cols: E C D M H F S X P
[-44 5 -14 37 -13 -11 14 -56 57] -> z_329
[37 -12 12 9 -47 37 3 6 -30] -> z_349
[59 -25 28 -7 -4 45 -14 -30 -66] -> z_539
[35 -29 -55 28 15 61 -50 -33 -31] -> z_179
[13 -22 -9 11 6 5 -5 -80 31] -> z_144
[13 -38 -9 11 6 5 -5 -80 31] -> z_532
[-25 -8 11 49 -36 2 -19 -7 1] -> z_546
[1 -1 -6 -40 34 -21 12 -9 65] -> z_625
[29 -16 -30 34 -1 20 -13 -43 -15] -> z_495
[13 -38 -9 11 6 31 -5 -80 31] -> z_134
tags:
[14] -> z_84
[-44] -> z_112
[-56] -> z_398
[-57] -> z_346
[-80] -> z_294
[15] -> z_145
[-79] -> z_360
join z_329 8:  -> z_398
col: [11 -6 -30 -9] -> D
tail: [-55 28] -> [15 61 -50 -33 -31]

cols: N L Y B W
[40 10 18 16 -8] = z_55
[-26 27 -16 -20 -4] = z_966
[16 -2 -49 -28 16] = z_582
[25 2 15 -11 -34] = z_927
[-39 -25 -5 1 -2] = z_731
[3 -1 -17 -30 -49] = z_450
[-8 11 40 18 16] = z_406
[-16 36 11 -13 42] = z_211
[-17 10 -11 17 1] = z_422
[-33 -59 20 -4 -3] = z_795
[-36 22 27 51 -19] = z_393
[11 -8 -34 -7 25] = z_322
tail: [-36 22 27 51] -> [-19]
order: [-8 -34 -7 25 11] -> z_322
order: [-8 16 18 10 40] -> z_55
col: [-11 1 -30] -> B

cols: A U R Z T K V J Q
[17 18 -43 -53 0 28 27 -15 30] -> z_578
[-29 -32 -53 8 20 -24 -62 39 63] -> z_316
[-32 -24 39 63 8 -29 -52 20 -62] -> z_133
shift -1: [8 20 -24] -> [7 19 -25]
shift -1: [18 -43 -53] -> [17 -44 -54]
tail: [-29 -32 -53 8 20] -> [-24 -62 39 63]
shift -1: [-29 -52 20] -> [-30 -53 19]
order: [-62 -52 -32 -29 -24 8 20 39 63] -> z_133

cols: sivoz ruk pira ved Vuf
[1 44 24 12 60] = z_505
[4 -23 -44 -24 27] = z_766
[-11 -2 5 -19 25] = z_377
[12 3 -6 22 -35] = z_24
[0 -53 -32 10 -46] = z_672
[2 3 -22 0 36] = z_974
[3 3 17 9 -27] = z_660
[15 7 -4 31 -44] = z_496
[-2 -21 -26 -22 31] = z_986
[3 -11 -3 9 -32] = z_926
[0 -46 -54 -32 10] = z_654
[14 2 17 9 37] = z_341
tail: [3 17 9] -> [-27]
col: [-2 3 -53 3 3 7 -21 -11] -> ruk
order: [-54 -46 -32 0 10] -> z_654

cols: leba nezu fubap nitu Nos bova ralu gup Sirug lif
[-76 -13 -3 -10 24 15 2 29 -64 3]  z_746
[-3 -76 -64 2 15 -10 24 29 3 -14]  z_364
[24 -12 -12 48 44 33 10 -13 -8 -41]  z_339
tail: [-12 -12 48 44] -> [33 10 -13 -8 -41]
shift +1: [-76 -13] -> [-75 -12]
order: [-76 -64 -14 -10 -3 2 3 15 24 29] -> z_364

cols: Nalo Zisu Tur Budez
[13 -45 -27 20] = z_557
[10 67 7 21] = z_327
[68 7 21 10] = z_524
[9 67 7 21] = z_642
[-20 -42 -28 68] = z_857
shift +1: [-20 -42] -> [-19 -41]
order: [7 10 21 67] -> z_327
col: [67 7] -> Zisu
shift +1: [67 7] -> [68 8]
tail: [-20 -42 -28] -> [68]
tags:
[20] -> z_194
[8] -> z_680
[21] -> z_12
[69] -> z_372
[68] -> z_304
[9] -> z_970
join z_642 4:  -> z_12
which: [10 67 7 21] -> z_327

cols: netif Moto vori tino Nikat lonu deto Saro muz
[-4 49 -6 4 -56 7 -20 -28 -8] = z_503
[-20 49 -56 -4 4 7 -6 -7 -28] = z_423
[-54 33 41 48 -20 7 -7 -7 -28] = z_367
order: [-56 -20 4 -6 49 -4 7 -28 -8] -> z_503
order: [-4 -28 -6 -8 -56 49 7 4 -20] -> z_503
tail: [49 -6] -> [4 -56 7 -20 -28 -8]
order: [-56 -28 -20 -7 -6 -4 4 7 49] -> z_423
shift +1: [-54] -> [-53]
tail: [33 41 48 -20] -> [7 -7 -7 -28]
key -> tag
[-8] -> z_432
[-28] -> z_125
[49] -> z_715
[-20] -> z_556
[-29] -> z_499
[-9] -> z_465
join z_503 9:  -> z_432

cols: mon besek temi fozar bon fadan kol
[-27 11 40 11 -43 -13 -1] = z_39
[14 -22 -5 -3 -19 38 14] = z_776
[61 4 -5 -23 -31 -40 -81] = z_220
[64 -56 9 16 -27 15 -24] = z_638
[-29 -1 -5 -22 -12 -10 -10] = z_837
[-29 -1 -5 -24 -31 -40 -18] = z_859
col: [-5 9 -5 -5] -> temi
tags:
[-18] -> z_996
[15] -> z_785
[-40] -> z_324
join z_859 6:  -> z_324
tail: [-5 -24 -31 -40] -> [-18]
col: [-3 -23] -> fozar
shift -1: [-40] -> [-41]

cols: tir Dalar ziv Vip
[9 -11 62 23] = z_358
[42 59 -54 -17] = z_580
[9 -11 62 -20] = z_421
[42 59 -53 -17] = z_165
order: [62 -20 9 -11] -> z_421
tags:
[-17] -> z_883
[-18] -> z_456
[-21] -> z_60
[-54] -> z_118
[-20] -> z_534
[42] -> z_350
join z_580 4:  -> z_883
which: [42 59 -54 -17] -> z_580
order: [23 62 -11 9] -> z_358
which: [42 59 -53 -17] -> z_165
order: [-54 -17 42 59] -> z_580
col: [-20 -17] -> Vip

cols: Nenab revo subu mavo sof kodad sogu
[-11 45 -50 4 11 3 -2] : z_850
[2 -47 4 -1 8 -6 -8] : z_644
[-4 7 13 37 -26 3 -2] : z_832
[3 5 45 11 -2 -11 -50] : z_591
[4 -21 3 52 -38 8 13] : z_473
[-4 -3 11 -7 12 -6 17] : z_882
[-4 7 13 37 -26 7 -10] : z_426
[-4 3 13 37 -26 7 -10] : z_261
col: [5 -21] -> revo
shift -1: [3 52] -> [2 51]
col: [-38 12] -> sof
order: [-11 11 4 45 -50 -2 3] -> z_850
order: [-50 -11 -2 3 5 11 45] -> z_591
col: [4 -1 37 11 52] -> mavo
col: [4 -1 37 11 52 -7 37] -> mavo

cols: Pev ranu Sil Fanip Fika Lolof
[-35 -4 27 -3 -14 28]  z_950
[20 61 -57 -6 -42 21]  z_32
[-21 -41 -13 -5 30 70]  z_978
key -> tag
[-3] -> z_584
[27] -> z_572
[28] -> z_88
[70] -> z_662
[21] -> z_659
[-4] -> z_140
join z_950 6:  -> z_88
shift +1: [-41] -> [-40]
shift -1: [-4 27 -3] -> [-5 26 -4]
col: [61 -41] -> ranu

cols: bug Lir Bam Dol Fefu
[-11 -44 33 18 -9]  z_429
[28 22 64 -20 -21]  z_613
[-11 -44 33 18 -52]  z_391
Table of tags by key:
[-9] -> z_914
[-10] -> z_529
[-53] -> z_931
[-11] -> z_355
[-52] -> z_191
join z_391 5:  -> z_191
which: [-11 -44 33 18 -9] -> z_429

cols: Nidak Zik fuv per
[30 58 20 -10] : z_866
[15 60 11 36] : z_965
[43 59 11 37] : z_780
key -> tag
[36] -> z_123
[38] -> z_20
[37] -> z_33
[-9] -> z_818
[-10] -> z_308
[20] -> z_318
join z_866 4:  -> z_308
shift -1: [60] -> [59]
tail: [59 11] -> [37]
which: [15 60 11 36] -> z_965

cols: mekor bisi zeze telod
[-4 4 -14 -5] -> z_928
[11 -13 45 15] -> z_755
[-18 21 -73 -25] -> z_120
[-4 4 14 -5] -> z_11
order: [-13 11 15 45] -> z_755
shift -1: [-4 4 14] -> [-5 3 13]
col: [15 -25 -5] -> telod
col: [11 -18 -4] -> mekor
shift -1: [11 -13 45] -> [10 -14 44]
col: [-5 15 -25] -> telod

cols: Tetog fer felu sab rogov Ral tufu medif zud gaf
[-46 7 -28 47 -18 -3 11 -79 66 -44]  z_129
[25 -57 -39 29 -33 38 -20 -22 31 7]  z_186
[-16 -10 -39 29 -34 -1 23 -60 56 -60]  z_79
tags:
[-57] -> z_801
[-16] -> z_975
[25] -> z_771
join z_186 1:  -> z_771
tail: [-39 29 -33] -> [38 -20 -22 31 7]
col: [-44 7] -> gaf

cols: Lemi natis rokas rad gulit loda Teba dab
[17 -32 19 19 -41 11 19 -54] = z_189
[3 -14 19 16 -61 11 56 11] = z_138
[17 -32 19 18 22 -22 25 15] = z_378
tail: [-32 19 18] -> [22 -22 25 15]
col: [19 56] -> Teba
tail: [19 -41] -> [11 19 -54]
col: [11 -22] -> loda
col: [11 11] -> loda

cols: vizem sili paz Sipav Vefor lugi
[-1 29 -11 8 66 5] -> z_109
[7 30 6 5 -22 -20] -> z_23
[7 30 6 5 66 -10] -> z_394
Table of tags by key:
[66] -> z_744
[8] -> z_19
[5] -> z_917
join z_109 4:  -> z_19
shift -1: [-11] -> [-12]

cols: teb vopan magu Dasil Duvo Kep
[2 31 -1 -8 9 64]  z_957
[3 31 -1 -4 -13 12]  z_66
[32 31 -54 -22 -57 64]  z_706
col: [-4 -22] -> Dasil
tail: [2 31 -1] -> [-8 9 64]
col: [-1 -54] -> magu

cols: Suza Mib nivo Pab Puv
[-17 3 -9 -54 -30] = z_655
[-30 56 20 -45 -15] = z_631
[-18 3 -9 -54 -36] = z_53
[21 55 15 -60 -36] = z_639
[-30 56 -19 -25 -9] = z_2
col: [-36 -36] -> Puv
shift +1: [-18 3 -9 -54] -> [-17 4 -8 -53]
col: [-17 -30 -18] -> Suza
tail: [56 20] -> [-45 -15]
tail: [-17 3 -9 -54] -> [-30]
shift +1: [3] -> [4]

cols: Mip lik dob zin
[-60 1 79 -44] : z_348
[36 40 20 -77] : z_295
[39 13 14 -6] : z_106
[12 43 32 -23] : z_307
[20 -62 31 -4] : z_954
[-21 12 52 -12] : z_314
shift +1: [39 13 14] -> [40 14 15]
tags:
[-60] -> z_804
[-21] -> z_651
[12] -> z_667
join z_314 1:  -> z_651
shift +1: [36 40] -> [37 41]
shift -1: [13] -> [12]
which: [36 40 20 -77] -> z_295
shift +1: [-62] -> [-61]

cols: Bivaf malo Tak detad
[-42 -50 -37 -65] = z_49
[1 -13 1 -4] = z_26
[-1 37 27 19] = z_889
[-2 27 37 19] = z_570
order: [19 37 27 -2] -> z_570
shift +1: [27 37] -> [28 38]
tags:
[-42] -> z_35
[28] -> z_982
[27] -> z_693
[-1] -> z_964
[-2] -> z_169
join z_889 1:  -> z_964
which: [-1 37 27 19] -> z_889

cols: Napo zozuv Sibez dere riki fam Vaf turif
[20 6 23 -16 -50 0 -21 36]  z_622
[33 0 10 5 -48 -23 19 3]  z_507
[-36 3 22 -5 6 -24 -7 -22]  z_838
[-40 -9 -16 2 25 12 -18 34]  z_611
[33 0 10 5 -48 -23 -7 -36]  z_190
[32 -1 -59 -4 -5 23 30 -30]  z_963
[-7 -23 33 -36 10 1 -48 5]  z_482
[-29 0 -16 -8 12 -20 19 5]  z_167
[-56 4 -45 4 -30 -9 -46 -32]  z_370
[-50 5 23 0 20 -16 36 -21]  z_900
shift +1: [20] -> [21]
order: [20 -16 36 -21 -50 5 23 0] -> z_900
order: [5 33 -36 -48 0 10 -23 -7] -> z_190
tail: [-4 -5] -> [23 30 -30]
order: [-21 -50 5 23 0 20 -16 36] -> z_900

cols: fiz rap Bazuf fekur fida ter
[-21 36 27 29 -1 18] = z_206
[-37 21 -36 -30 40 41] = z_897
[58 -10 -11 34 -4 27] = z_343
[-10 -29 -6 41 -24 1] = z_497
[-30 41 21 -37 -36 33] = z_799
[-3 12 0 9 17 -17] = z_228
[-30 41 21 -31 -36 41] = z_698
[-30 41 21 -37 -36 41] = z_515
col: [-36 17 -36] -> fida
tags:
[0] -> z_617
[28] -> z_110
[-6] -> z_504
[27] -> z_78
[29] -> z_627
[19] -> z_511
[18] -> z_813
join z_206 3:  -> z_78
col: [27 -36 -11 -6 21] -> Bazuf
order: [-37 -36 -30 21 41 41] -> z_515
order: [21 -36 -30 41 33 -37] -> z_799
order: [9 12 -3 0 17 -17] -> z_228
col: [36 21 -10 -29 41 12 41] -> rap

cols: geb Pelu Gufo zeg pite tagi
[15 42 -12 43 -10 -3] : z_8
[-19 -62 -33 -17 -33 1] : z_331
[13 7 16 11 -2 18] : z_929
[-58 2 -35 -9 0 -39] : z_323
[13 43 -12 11 -2 19] : z_636
[57 -35 7 51 40 -34] : z_491
[15 42 -12 43 -10 -10] : z_313
[70 -38 65 -26 25 18] : z_871
shift +1: [-10] -> [-9]
tail: [-62 -33] -> [-17 -33 1]
shift +1: [-58 2 -35] -> [-57 3 -34]
order: [-10 15 42 -12 43 -10] -> z_313
Table of tags by key:
[-9] -> z_476
[-10] -> z_878
[-58] -> z_885
[-57] -> z_286
[-19] -> z_695
[-20] -> z_479
join z_323 1:  -> z_885
which: [57 -35 7 51 40 -34] -> z_491

